Each row has a class, written after it.
[ -7  13  14 -15 -26   4   6   7  20   8 -17 -11   6   5  41 -31  10 -37
 -18  -8 -34  32   9   6  23   5 -37 -46 -36  23   2  15  20 -18  13   1
  11   8 -35  31   5  24]
Duv
[ 24 -42 -40 -39  12 -11 -29 -33 -22  63 -11 -10  -4 -22 -31  13  51 -60
  62 -21 -23  -1 -14  36 -41 -23 -13 -52 -38   7  22  84 -33 -11  -1  51
 -15  -1  59  -7   1  17]
Bubi
[-44  55  39  57 -12 -23   5  15  -1  -4  46  38  22  -6  23  16  10  19
 -39  59  52 -27 -29   0  43  -1   6  -2  17  16 -56 -32  33  10  -9  -5
  39 -25   0 -18  31 -14]
kig
[ 11  -6   2   1   8  15  11 -11 -32 -29  25   3   0 -17 -12   4  -5  13
  10   8  21  -5 -21 -12  -3 -11  11  14  -9  -9 -17  23  17 -14 -14   8
  -5   5  11  13  -4 -53]
Somal
[-30 -15  27 -13 -26 -22   8   3  -6   8  14  44  -2  45  20  28   0 -24
  47  13 -23  37  37  -6 -12   3 -22   6  -7 -27  10 -76  16  35 -64   3
 -32  -2   7   7  -3  20]
Dufo
[-13   4  12   6  11   5   9 -12 -21   6  13  -2  -4  -1   0  -5  -4   1
   5  13  20 -16 -12  14 -27 -16  13   8   2   7   5  18 -14   1  -7  13
  13 -15  14  13  -5 -21]
Duv
[ 12 -25 -14 -12  -8 -32  -6  29  13  36   7 -16 -13  17 -10  45  13  27
  13 -12 -18 -11 -18 -21  25 -27   9  12  22  -5 -18  -7  18 -17  21  15
  40   0  25  -7  -1   7]
Rab
[ 10   7  13  -1 -21   2  11   4  -1  -2  -1   1  -1   7   1  24 -14   2
 -31  13  -1 -28 -21  -6  24  19  30   8 -17   7 -19   8  25 -24  25   4
  31   3 -18  13  14  28]
fugav
[  11  -59    2    4   21  -10  -39   -3    2  -20    9    0    7  -66
   12   13  -31  -16   35 -111   -3    0    2    9    3  -21   -4   39
   11  -66   30   72  -84   36   28    7  -19  -39   23   23  -11  -12]
Lage
[-12   1   0  22  25   9  13 -25 -32  -3   6  37  10  -3  -9  15 -37  27
  19  -2  23  -7  -2 -10  -8 -26  -3  24   8  10 -17   0   6  16 -13  -3
   9 -17  46   2  -4 -20]
Rab
[  7 -10   1  58  70   8  -7  -3 -28 -31   0  12   6 -20  43  36 -21  65
  31  -9  15 -20   8 -14 -40 -55  22  90  63 -34  -5  11 -47  -2   9 -26
 -42 -28  35 -46  -9 -73]
simob
[-14   0  -9  -3  -9 -23  -1  28  -6 -62  -9   8  -1   3  -4   0  -7  42
  30 -17  25  10  -4 -23  -2 -25  -1  71  65 -35  37 -32 -38   2  -7 -42
 -31 -35  -5  -8  -8 -14]
fugav
[ 18  34  14   9  16  12  18  35  -9   2   9 -28  23  26  39 -13 -24  19
  11  37  33 -10 -23 -40  26  57  28   7 -31 -29 -27 -42  -4  -3   8 -20
  31  15  -4  68   1  54]
mugil
[ 16 -23 -19   7  11  -6  -7   4 -10 -15  31  -8 -27  11 -40   0  -7  12
  16  15  33  -9 -15  18 -14  -3   9  16 -28 -20  -7  22   2 -19  -6  16
  19  42  23  15 -25  44]
mugil
[-17  -2 -23  47  41  14  -4 -55 -23  14 -24  64  18 -19  38  28 -41 -56
  38 -32  41 -34 -29  -8   3 -52 -20  23  20  49 -24  58 -53  -8 -48 -27
  -2 -29  51 -31  -1  77]
Duv
[-15 -16  34  -1 -21  -8   0  -7  47  70  22  10  10  36 -58 -17  39 -11
  12 -61  21  34 -12  46  39  56 -57 -32 -43  15  11  -8  62 -18  33  33
  50  19   9 107  -2  31]
fugav
[ 32 -19 -12 -52  31   4  -7  -3  16  -7  -5 -68  15 -17  -7  -2  20 -60
  47 -40   8   7 -32  -4  26  27 -21   3  19 -57   6 -22  -8  -4  -7  30
 -15   9 -28   5 -17  33]
kig
[ 24  11 -21  51  12 -63   2   3   0 -43 -13  20   3  26 -32 -29  28  77
  32 -26 -23  24  28 -43  -7  -2 -25  43  25  -8   1 -13 -53 -54  -9 -17
 -34 -25  -9 -32   3   8]
fugav
[-10   8  10 -13  50  14  32  37   7  -5   2 -25  27   2  39  23 -35  34
   4  -8  22 -25  -2 -32  21 -16  37  21  27 -45 -29 -22  25  -2  12 -24
  23  -9  11   8 -23 -44]
Rab
[  -1   -8   -4  -26    8    3   27  -21  -28  -86   -4    1  -41   -1
    2  -32   20    1   34   11  -22   67   16   38  -70  -19  -29   24
   -8  -30   41    9   23  -10  -17    8  -84   61  -18  -17  -12 -101]
mugil
[ 13   8   5 -23   2  12   6  22 -12 -14  15 -29  -5  18  -9  -2  18  -3
 -13  59  15 -22 -19 -23  29 -14  29  26   8 -30   6 -26   7  -2   6 -13
  17   5  17  -9  -8  34]
pevi
[  13   -5  -21   33  -61  -70  -27  -21   11    7    6   81  -25   24
  -65  -30  -35  -37  -27  -37    9   77   53   45  -25    2  -57  -69
 -106  -22    5   34   12   -2   -5  -20  -36   -5    5   10    9   49]
Somal
[ -9   4  15  16 -14   8  12 -23 -17   6  12  16  -7  19 -12 -24  -7  13
   1  58  19   0  18  22 -11  -9   2 -31 -10  19  -8 -11  20  -1   2   6
  11   9   8  16  -8 -28]
simob
[  2 -16   4   1  -6 -10  15 -15 -22  -6  26   5  -6   7 -15   7 -12  -8
  14  19  32 -12  12  -6   7 -38   1  -7  15  -5 -26  -6  21   3   0  -4
  -3  -7  17   0 -20 -31]
Somal
[-11 -39 -33  -2  63   3  -8 -27 -21  37  23  17   6   8 -56  60 -40 -15
  63 -26  42   8   0  58 -70 -13  -7  32 -25 -31 -24  36  22  12  21  20
 -34  16  61  -2  -1 -15]
bazu
[  8   2   2   0  23  26   9 -14 -26  -5  19  18 -13   0 -24   4 -38  10
  16  -5  -3 -28   8  -1  -3 -15   9 -15  -8  -5 -27   1  19  21  -8   9
  11   6  25  -7 -10 -38]
Rab
[  3 -11   8  18  14  24  -4 -18 -31   3  17  13 -17   4 -23   1  -6  16
   6  -3  21 -34 -16   4  21  -4   4  11  -1  -5 -21   5  10  -1   5   0
   1 -10  31  21  -9 -14]
fugav
[ -1   8 -34  23  37   0   8   1   3 -42 -44  17  22 -22   8  25 -24  33
   4 -17 -10  -6 -10 -36  11 -32  -9  68  80  13 -24   4  -6 -34  15 -13
   2 -29 -23 -39  -4 -43]
simob
[ 25 -31   8 -33  21 -10 -22  30 -10  34  18 -27 -16  -4  -6  47  14  -9
 -20 -24 -38 -62   3 -20   8 -28  57  -3  -1 -53  10  61 -33  19  16  28
  48 -44   8 -33 -18  29]
pevi
[  1  -8   5 -17   8 -16  12   2 -22 -15   5 -44   5  19  47  22  44 -35
  39   0 -10 -21   8 -30 -28 -20 -21 -32  17  -9 -39  24  18  19  47  32
  26  27 -14  25   1 -69]
Lage
[-18  22  -2  60  -6 -24   5 -18  -1 -28 -17  80 -14  -2 -33 -10 -67  20
 -23 -24  28  10  15  10  27 -29 -24   5   8  28   8 -12   2  -6  31 -46
  -2   7   0  14 -26   8]
fugav
[ 15 -23   5  16  11  14  -7 -31 -32 -17  18   3 -18 -30 -22 -18  -8   1
   0  -2  25 -12 -14   8  14  -5   2 -13 -22 -18 -28  40   4   1  -9   8
   1  -4  19   8 -13  -9]
mugil
[ 23 -16   8 -28 -35 -21 -10  -1  28 -23   8 -33  -5 -23 -44  -6  29  21
  42 -32 -36  48   3   7   9  14 -46  -5  -4  -1  32 -33  42  -8  30  38
 -14  17 -48 -13   9  -4]
bazu
[  7  17  28  35  16  -6   0  -2  -7  -5  19  26  11  62  10 -46  19  18
  25   8  12  28  18 -27  55   9 -66 -32   1 -14   0 -27 -31  15 -31 -17
   3 -16 -32  -4  -9  25]
kig
[  1  31 -29 -24   1 -12  42 -32 -19 -20   3  34   2  24 -30 -28 -64  -4
  27  -7 -13  11  32 -13   8  11  -8 -14   0  55 -16 -14 -44   7  38  -1
  15  23  -2  15   4 -11]
bazu
[ -3  -8   6 -15   9  -6  11  -6 -17 -12  14 -10  -2  -9 -15  12   8 -13
   1  12  11 -21   1   2 -28 -31  18 -11  10  -9   0  42   9  -1  10  15
  19  -1  15  -2  -7 -44]
pevi
[ -7   5 -11   7  18 -13  10 -17  -1 -27  -1  -5   3 -30 -28  24  -9 -20
  39 -52  33 -32  -8  -3  -2 -41  -2  72 102  -5 -18   9  12  11  34 -10
  -5 -28   0 -33 -18 -26]
fugav
[  2  -5   3   5  11   8 -22 -14  -1   6   7  23 -15  -4  -8   6 -25  -4
 -20  -4  32 -15 -37 -10  56  -6   0  11   8  13 -20 -23 -29  15   3 -19
  20  -4  20   2  13  13]
lopuv
[  9  -1  15  31  31   8   0 -18 -25 -35  22  16 -17   0 -24  10  -9  32
  22  -2  32 -23 -19  -1  10  -9   0  35  26  -8 -10 -41 -14  -2   0  -6
 -22   8  12  -6   2 -31]
fugav
[  7  -6  -1 -19  -9  13  10 -12 -10  13  18  -1  -1   9 -14  -1  -6 -22
  19   7  20  -3  -9 -10  21  20   8 -29 -25  -9 -32 -16  30   8  -9  12
  23  21  18  37  -2 -19]
Dufo
[  1   4 -30  24 -13   3 -28  17   4 -51 -12  24 -52 -26  27 -22 -40  -7
 -17 -65 -37  -3   3  -3  20 -25 -24  24 -41 -22  15  50  15 -21 -18 -14
 -21  20 -12  -6 -39  32]
Duv
[ -4  21   9  24  54  25   1   3  33 -15  19 -13  39 -17 -13  -8 -39   6
  15 -61  58 -14   2   2  40  26 -25  20  25  -2 -28 -24 -16   7  51 -26
  19   3  -5  28   2  -9]
bazu
[ 10  45 -42  74 -15 -24 -10 -17  -8 -10 -70  60  -7  -8  43 -32 -50 -18
  -7  24   0 -23  -2 -13  15 -66 -32  -2  42  39  40  -2 -87 -32   4 -51
 -24 -61  27 -20  -3  20]
mugil
[-38   4 -17   5  -9  36 -14   3 -13 -10 -38  33 -29 -59  53 -14  -1  14
 -15  -7 -55  23 -33  24  16 -27  -2  48  37  58  26  16 -44 -22 -38 -30
 -57 -29  16 -32  33 -39]
Duv
[ 23 -14 -16  17   6  53  10 -37  10 -27 -51  56 -16  55  -3 -44 -70  61
  -1  16 -34  90  32  24  13   9 -88  33 -66  41  44 -18  65 -27  10  -9
 -53  32 -42  -5  12  -5]
lopuv
[ 45  33 -38  25   5 -30 -27 -12 -21 -36 -21  -5  63 -22 -39  -7 -18 -41
  97  12  27 -14 -42 -52   8 -18 -45  27  47  -7   4 -19 -74 -18   2   4
 -34 -46   5  12  17  65]
fugav
[-19  -5  -5  23  18 -25  -2  20  -7   7  22   3  -3  -4   7  -3   5  31
  18  -3   7 -26  -2  -5  25 -59   0 -11   4   8  -9  73   5 -15  22  14
  17 -12   9  -4 -28 -53]
Duv
[ 27  -2   1 -31   0  -2   1  31   9 -28   0 -32 -17  29  -8  -6 -13   6
  19 -10 -38 -21  15 -38  70  19   2 -11   6 -17  11 -32 -32  -1  27  -2
  17  22 -63 -10 -24  34]
bazu
[-13  32  -4  -6  25  20  24  44   5 -42 -13  -3 -13  -5  61  20 -12  21
 -15  51 -28 -46  -3 -19  -8 -39  56  14  17  13  30   3  17 -25  -9 -33
 -25  43  -4 -50  -9 -52]
pevi
[ -5  30  -1  26  -8  14  13  28  11 -58  -5  18  -3   3  -2   3 -48  19
 -30   2  37 -31   2 -20  14  -4  30  63  15 -38  13 -26  25  -5   0 -28
  52   1 -19   1 -40  19]
Dufo
[ 17 -10 -19   2  26  29  -3 -22 -26  -5  -4  21  -5 -12 -16   6 -27  -8
  20 -27  -5 -13  -3  -7 -19 -14  10   6  -9 -13   4  32  -9   8 -13   6
  -3   0  30   7 -17 -49]
Dufo
[-20 -12  -8   2  12   9   5  23 -22   2  -9  -1 -24   6  60  35 -12  41
 -24   0   2 -48  13 -11  13 -17  31  22  -6  -1  -7  45  20  -2  15   3
  28 -12   5  -8 -21 -30]
Bubi
[-15 -19  15 -18   7  22  16 -12  -7  16  17   4 -14  21   0  10  -7 -14
 -28   9  19 -29  -8  16   5  -2  16 -41 -22   8  -8   9  17  22  19  17
  50  21  10  30  -5 -32]
Lage
[-20 -27   7   7  22  30  12 -15 -32 -19  21  -2 -25   5  14   6   4  23
  -1   5  14 -18   6  27 -48 -18  11  17  -6 -10  -7  44  18  11   2  22
  15  18  17   8 -10 -70]
Lage
[ 13   2  -7   2  19  -9 -19  43 -10 -23   4 -41  -8 -20  54   2  25  15
  61 -25 -27  -5 -13  -1 -20  -2  14  66   6 -79  41  45 -24 -12 -12  18
 -33  -7 -10 -19 -22   6]
kig
[ 24 -30 -33 -49  17  21 -16  18   7 -63 -20 -20 -18 -20  -2  -6  24   4
  24 -18 -66 -18   7 -22  53  -8  -9  -1 -22 -11   8  18  11 -25 -16  39
 -12  36 -46 -53 -26  22]
simob
[-20 -11  18   5   0   8  12 -12 -24   4  24  11  -6   9 -23  -9 -17   8
  19  33  28 -14  18  19  10 -20   5 -20 -12   8 -17  -2  22  18  -2   7
  25  14  30  16 -21  -5]
Rab
[-16  13  -4 -15  24  42   3  21  -4   4 -28  38 -36 -12  42  -1  -3  23
   4 -35 -79 -15 -14  19  10  -2  14  25 -20  35  45   0 -21  -8  -3   4
 -11  12  16  -9   4 -26]
Duv
[  9 -41  14 -17  40  37  22  12 -34 -32 -10 -11 -26   3  34  16   6  39
  49  11 -27   4 -15  -7  21 -24  16  51  38 -12  28 -17 -22 -29   1 -11
 -46  35  -2   6 -24 -96]
Somal
[ -9   0  33 -10 -20  76 -36  30  10  12 -10  31 -26 -20  34  63 -14 -15
  -4 -37 -12 -21 -42  65 -28  15  11  77  24 -10  83 -28 -22  46  10  10
  31 -32   3   9  48 -27]
Dufo
[-19 -24 -10  19   7  -3  -9  -8 -12  -2  32  35 -27 -16 -20  18 -48  51
 -32 -36  45   4 -11  14  22  -9  16  36 -12 -23 -28   2 -11  -4 -10 -20
  19 -28  37 -12   1  18]
bazu
[ 11  24 -25  33  48  -9 -16 -27  -3 -11  -7  45  14 -49 -36 -63 -55 -19
   1 -91  15  29 -15 -20  66  20 -20   7 -36 -23  24  75 -66  -9 -26 -17
 -26 -17   5  30 -25  38]
pevi
[-19  -8  10  22  19  11   6 -17 -33 -21  14  12   9  -6  -9 -10 -23  14
  20  33  47 -20  13  10 -13 -21  14  14  14 -16 -22   7  -5  10   5  -5
   9  -8  31  23 -28 -31]
simob
[-27  12  23  50  -1   3 -21 -27  -1  16   2  20  21  -7  12   8  50 -42
  -7   7   4  11   4  47 -60 -40 -51   1  -1  14  13  44  18 -22 -25   2
 -38 -20  23 -11  13   7]
fugav
[ -7  24 -25  14  29  20  -2   8  -2   7 -15  -1 -33  -2  59  30   9 -10
 -26  -2  12 -43 -29  13 -26 -43  17  39  48  11   7  21 -14  -4  -4 -23
  -7 -14  19 -56  13 -32]
mugil
[  2 -22   7   9  12  29   8 -16 -22 -22   5  13 -13   2   6  -4 -35  24
  15  15  35 -11   0   5  10 -16  10  22  15 -24 -15 -24   4   2   3 -15
   5  -1  26  17 -19 -29]
simob
[-17 -25  24 -21 -11 -60  20  -4  21 -12  44 -21   5  31  -7 -13  18 -13
  39 -29  -4  14  71   6 -21  36 -19 -10 -30 -30 -15  -1  16   0 -19  49
  -4   9  -7  33  -4  10]
pevi
[ 21 -56  -3  -8  26  -8  -3   4 -16 -62  18 -15 -16 -14 -13  -6  11  44
   9 -20 -15 -15  46   2  -3 -32   8   0 -14 -47 -44  12 -31 -40  -7  10
  -1  -9   4 -46 -18  26]
fugav
[ -3  22   9 -18 -27 -26  -3  16  24  14   7  -2  -8  26 -39  36  46 -34
 -21  25  -3 -30 -13   2 -11  23  19 -22  26  25 -10 -19  22  14  13  -5
  19   6  -8 -27  49 -20]
pevi
[ -7   5  25  19  -2  -5   1  -2 -11  15  25  15  -1  18 -13   7   0  -5
 -25  13  20 -36  -5   9  19  -9  11 -31 -27   0 -12  26  10  -7  18   7
  31   1  10  31 -12   4]
fugav
[-71  16  32 -29 -33 -93  48   4 -33  68  20  16  23  72  47  17  29 -42
   5  79 -17  13  60  -4 -37 -22  17 -69 -24  32 -24 -30 -30   7   1  24
  26  -2  34  69 -12  44]
fugav
[ -2  -5   9  12  -4   5 -12 -15 -18   7  13  16 -17 -10 -47  10  -2   3
  -1 -13  20 -29 -18  22  13  13   7   7  -3   7 -13   3  10   7  22  12
  11  -8  16  21   8  -7]
fugav
[   3  -46   -7   31    2  -15  -58  -14  -21    7   16   27  -21  -50
   -8    2   23  -10   99  -59  -35   61  -22   16   16  -21  -42   82
   35  -43   47   31  -63   12  -63    9 -114  -18   34  -14    5  -31]
Dufo
[-17 -23  11   2  21   6 -21 -34   4  23 -13   1  27 -26   7   1   2 -45
  -6 -10  44  27 -52  14  68  23 -32  42   2  -3 -31 -20 -26  -2  30 -11
 -26 -11  54  70  34 -14]
lopuv
[ 19 -11   7 -40 -43 -48 -28  -5   3  12  47  18 -12  -9 -31  52  24 -27
  17 -43 -17  36 -11 -14 -38  16  -1 -24 -26 -24  -6 -58  -6  54 -29  32
  -6   1  27  -2  49   2]
Dufo
[  2  12  22  20  25  -2  -9  42  11  18  13 -23  10  13  51  -1  46 -11
  -8  39  -4 -37 -15  -9  32 -49   3 -41  10  -3  14  39 -40 -26  12  -5
  34   8  -5  -6 -23  14]
mugil
[ 14  60  -8  40  44   0  19  36  23 -31 -10  24  26  33   9  -9 -38  63
  55  -7 -38   0  23 -30 -36  17  -6  39 -20  10  49 -28  10 -18 -16  -7
 -27  48 -15  -6 -13  -2]
Rab
[  3   6 -15 -12  24  -2   2  24 -13  28  18   4 -15  13  20  32  19 -16
  35 -22 -21 -31  -4 -33 -11 -53  29  -2  47 -31 -18  24  -7  14 -19 -11
  16  -7  27 -38 -24 -54]
Dufo
[ 23  -3   8  26  -6  15 -17 -56 -20  -4   6  71 -20  -3 -44  23   5 -47
  38 -21 -49   3 -24  13   9 -23 -51  -5 -16  51  11  39   5   7 -18  27
 -13  44  24 -28  15   4]
Rab
[-15  10  -1  21  18  32  17 -14 -26 -14   3  14  -2  10  10   5 -29   5
  11  33  28 -24   5  18 -34  -8  -4  -1   3   1 -26   2  54   7 -10  -6
   1   9  14  -2 -16 -38]
kig
[-10 -18 -20 -41  -3  -9 -17  28  26   8  -4  -3 -41  -8  28   0  65  -8
  11 -42 -61   0 -17   2  41 -26 -10  -8  10  28   9  -8 -34 -23 -28   4
  -5  13   8 -56  13  32]
Duv
[ 49  19   4 -40  11 -32  30  25  12 -17  10   6 -12  41  -2  27  14  -1
 -44  45 -79 -73   9 -85  70 -31  58 -86 -10  37 -15 -25 -39 -22  29  -2
  55  52 -14 -57  -5  11]
pevi
[-31  -1  -9 -11  24  59  13  -8   0  13 -26  29  -9  -2  41  29  12 -29
   2   4 -20 -22 -30  -1  22 -57 -27 -45  24  47 -31  13  70 -18 -42 -25
  -3  24  28 -37  -1 -66]
Rab
[ 10 -16  21  16  17  13   6 -22 -15 -11  16  17   3 -20 -26  -5 -25  15
   1  12  14 -14  -1   4  23 -10  11   5   1  -9  -5  11  -5  -6   0   3
   0 -17  22   3   1 -25]
pevi
[ 17  42  -2  20   0  35  -9 -16 -40 -31  29   2 -10  12  -2 -29  47  -8
  27  54  24  15 -58 -37  38  21 -43 -17  26  -3 -76 -45  41   9 -61 -30
 -39  10  -9 -42  44 -36]
kig
[-16  -3  19  22   5  16  -2  -7 -36   3  15  14  -7 -11 -21   7  17   5
   3  41  20 -46 -19  20  15 -26  18 -18   3  21 -27  24   5 -12  17   3
  21   4  27  11  -5 -22]
fugav
[ -8 -17   7  -9   9  13  16 -21 -29 -11  22 -10 -18   0 -12  -6 -15  -7
  24  16  22 -17   0  23 -17 -24   1 -10 -11   4 -18  15  28   5  16  23
   7  21  19  27 -20 -51]
Duv
[ -4  39  13   0 -41   4  23  24  18  52   3   5  -3  30  23   6  -6  14
 -28  45  18 -16 -21 -21  56  22  31 -11  23  11 -29 -86  42   2  10 -18
  54 -30   2  15  29 -20]
Dufo
[-21  -7  16  38  19  -6 -15  28 -12 -11  20   3 -13 -24  32  39  20  31
  -3   1  10 -31 -18  30 -36 -46  10  26 -11 -20  20  92  33 -10  18  33
  23   2   1  -6 -20 -51]
mugil
[  5 -17  -6  12  12  22  -6  -8 -22  -5  -6  -2 -17 -21   9  12  -7  11
  19  13  16 -35 -18  13  10 -17   7   1   6 -11 -13   8  30  -3  -3   6
   6  -7  17 -24 -18  -6]
kig
